Below are the code and all the weights of a small trained network. Each question names an input and a class and asks about switching units off, where a switched-off unit gives its printed mean instead of its output.

import numpy as np


def w(rows, s, z=0):
    codes = np.array(rows[::2]) - 128.0
    scale = np.full(codes.shape[1], s)
    scale[-1] = z or s
    return codes * scale


def f(y):
    return np.maximum(y, 0)


def log_softmax(a):
    a = a - a.max(-1, keepdims=True)
    return a - np.log(np.exp(a).sum(-1, keepdims=True))


def net(x, mask):
    res = np.array(x, float).reshape(1, 3) / 4 @ E
    y = f(res @ A[0][:, :-1].T + A[0][:, -1])
    res = res + np.where(mask, y, B[0][:, -1]) @ B[0][:, :-1]
    return log_softmax(res[-1] @ U[:, :-1].T + U[:, -1])


A, B = {}, {}
E = w([
[254,123,79,161,109,160,41],'x0',
[77,135,12,99,77,217,115],'x1',
[148,138,198,167,60,221,227],'x2',
],0.0092)
A[0] = w([
[158,152,181,124,152,62,111,140],'N0',
[50,108,131,98,141,119,141,90],'N1',
[134,129,119,122,133,132,104,249],'N2',
[65,136,4,107,101,211,111,99],'N3',
[21,134,148,123,131,103,155,96],'N4',
[194,122,214,134,153,55,122,66],'N5',
[246,123,94,128,117,147,71,96],'N6',
[99,130,54,104,184,27,50,78],'N7',
[202,122,101,134,125,167,103,82],'N8',
[170,133,194,137,95,243,177,87],'N9',
],0.02,0.017)
B[0] = w([
[141,98,124,133,157,140,97,192],'N0',
[106,178,141,132,152,136,119,175],'N1',
[171,82,123,155,173,81,253,228],'N2',
[145,71,137,128,157,140,47,252],'N3',
[115,193,115,138,164,131,139,199],'N4',
[126,91,126,128,146,155,43,194],'N5',
[92,199,129,120,164,132,124,226],'N6',
[114,136,129,124,12,139,128,238],'N7',
[100,181,135,140,138,144,111,181],'N8',
[122,122,121,126,38,123,128,217],'N9',
],0.038,0.021)
U = w([
[157,51,122,156,188,178,26,127],'0',
[116,133,114,137,5,149,138,119],'1',
[73,254,122,150,213,156,119,95],'2',
[204,70,117,144,188,90,221,248],'3',
[171,126,150,9,160,138,153,96],'4',
],0.0084,0.016)

Each question gives the input, the list of numbers given to net, and the class t.
The units are the neurons (one row each of A and B). Each row of codes is followed by its name. A weight is (code - 128) times the scale printed after its matrix; where a second scale follows, it is the last column's (A, B and U).
mask holds one flag per neuron, in row order. A switched-off neuron (its flag False) gives its mean, the last column of its row in B, instead of its output. The means were averaged over made-up inputs and are rounded, as every weight is.
A unit's drop is (log p(t) with every unit on - log p(t) with that unit switched off) / (log p(t) with every unit on - log p(t) with every unit switched off).
unit that matters most: the unit with the biggest drop
k most important neurons: the k neurons with the biggest drops, biggest first
drop when u is switched off: that unit's drop, to one decimal
input [4,1,6], class 1: unit that matters most	N9
input [-8,8,-3], class 0: 2 most important neurons	(N3 N6)
input [5,2,4], class 2: 2 most important neurons	(N7 N6)
input [8,0,-6], class 2: 3 most important neurons	(N6 N9 N8)
input [8,5,5], class 2: 2 most important neurons	(N6 N8)
input [-4,5,4], class 0: 2 most important neurons	(N7 N3)
input [5,1,-4], class 2: 2 most important neurons	(N6 N9)
input [-8,5,7], class 2: 3 most important neurons	(N4 N7 N1)
input [8,1,8], class 1: 3 most important neurons	(N9 N4 N1)
input [0,8,8], class 0: 2 most important neurons	(N3 N7)
input [5,-1,4], class 2: 2 most important neurons	(N7 N6)
input [-5,3,-7], class 1: drop when N7 is switched off	5.9
input [0,1,-8], class 1: drop when N2 is switched off	0.0
input [6,0,6], class 1: unit that matters most	N9
input [-5,5,1], class 0: drop when N1 is switched off	-0.1
